Below is a small trained network, with its code and all its weights. Each question gives an input and a class and asks what happens when units are switched off, that is, made to give their printed mean instead of their output.

import numpy as np


def w(rows, s, z=0):
    codes = np.array(rows[::2]) - 128.0
    scale = np.full(codes.shape[1], s)
    scale[-1] = z or s
    return codes * scale


def norm(h):
    return h / np.sqrt((h * h).mean(-1, keepdims=True) + 1e-5)


def f(y):
    return np.maximum(y, 0)


def log_softmax(a):
    a = a - a.max(-1, keepdims=True)
    return a - np.log(np.exp(a).sum(-1, keepdims=True))


def net(x, mask):
    res = np.array(x, float).reshape(1, 7) / 4 @ E
    u = 0
    for l in range(3):
        y = f(norm(res) @ A[l][:, :-1].T + A[l][:, -1])
        res = res + np.where(mask[u : u + 3], y, B[l][:, -1]) @ B[l][:, :-1]
        u += 3
    return log_softmax(norm(res)[-1] @ U[:, :-1].T + U[:, -1])


A, B = {}, {}
E = w([
[139,44,204],'x0',
[101,152,107],'x1',
[113,115,184],'x2',
[222,179,165],'x3',
[116,148,164],'x4',
[2,163,192],'x5',
[46,74,54],'x6',
],0.0071)
A[0] = w([
[65,1,186,94],'0.n1',
[72,134,6,2],'0.n2',
[54,140,23,148],'0.n3',
],0.0085,0.0055)
B[0] = w([
[99,14,120,223],'0.n1',
[69,205,1,179],'0.n2',
[124,80,69,254],'0.n3',
],0.0097,0.005)
A[1] = w([
[85,214,255,104],'1.n1',
[99,57,234,51],'1.n2',
[110,33,41,253],'1.n3',
],0.0064,0.0041)
B[1] = w([
[147,247,253,150],'1.n1',
[41,161,52,154],'1.n2',
[202,65,171,254],'1.n3',
],0.0075)
A[2] = w([
[199,251,2,1],'2.n1',
[169,64,94,193],'2.n2',
[74,246,186,44],'2.n3',
],0.0094,0.0034)
B[2] = w([
[160,51,131,217],'2.n1',
[97,161,184,254],'2.n2',
[6,136,162,169],'2.n3',
],0.012,0.0056)
U = w([
[147,154,144,5],'0',
[184,146,115,113],'1',
[143,172,163,181],'2',
[102,164,197,171],'3',
[249,162,164,90],'4',
[87,24,151,163],'5',
[82,171,9,110],'6',
],0.019,0.015)

Each question gives the input, the list of numbers given to net, and the class t.
The units are the neurons (one row each of A and B). Each row of codes is followed by its name. A weight is (code - 128) times the scale printed after its matrix; where a second scale follows, it is the last column's (A, B and U).
mask holds one flag per neuron, layer by layer. A switched-off neuron (its flag False) gives its mean, the last column of its row in B, instead of its output. The means were averaged over made-up inputs and are rounded, as every weight is.
A unit's drop is (log p(t) with every unit on - log p(t) with that unit switched off) / (log p(t) with every unit on - log p(t) with every unit switched off).
The circuit of an input: a set's keep is (log p(t) with only the set's units on - log p(t) with every unit switched off) / (log p(t) with every unit on - log p(t) with every unit switched off). Starting from all 9 units, units are removed one at a time, each time the one whose removal leaves the highest keep (on an exact tie, the one counted first), for as long as the keep stays at least 0.8.
circuit, biggest first: the units of the circuit, biggest drop first
k most important neurons: the k neurons with the biggest drops, biggest first
top k neurons in layer l: the k neurons of layer l with the biggest drops, biggest first
drop of u: that unit's drop, to one decimal
input [2,7,5,7,1,-3,5], class 3: circuit, biggest first : (0.n3; 2.n1)
input [-3,-4,-7,-8,3,1,3], class 6: 2 most important neurons : (0.n2; 2.n1)
input [8,-2,-5,3,1,-7,5], class 4: top 2 neurons in layer 0 : (0.n3; 0.n1)
input [-1,3,1,-2,-6,-4,-2], class 2: top neuron in layer 0 : (0.n1)
input [-8,-5,-2,6,7,-5,5], class 5: top 2 neurons in layer 1 : (1.n1; 1.n3)
input [-7,-4,-1,7,1,2,-6], class 3: circuit, biggest first : (2.n3; 1.n3)
input [-6,4,5,-8,4,4,0], class 6: circuit, biggest first : (2.n1; 0.n1; 2.n2)
input [3,1,2,-5,-3,-5,-7], class 2: drop of 0.n3 : 0.2
input [-8,0,-6,8,3,0,3], class 5: drop of 2.n1 : 0.9
input [-3,-2,1,-2,0,-3,3], class 6: drop of 0.n2 : 1.0
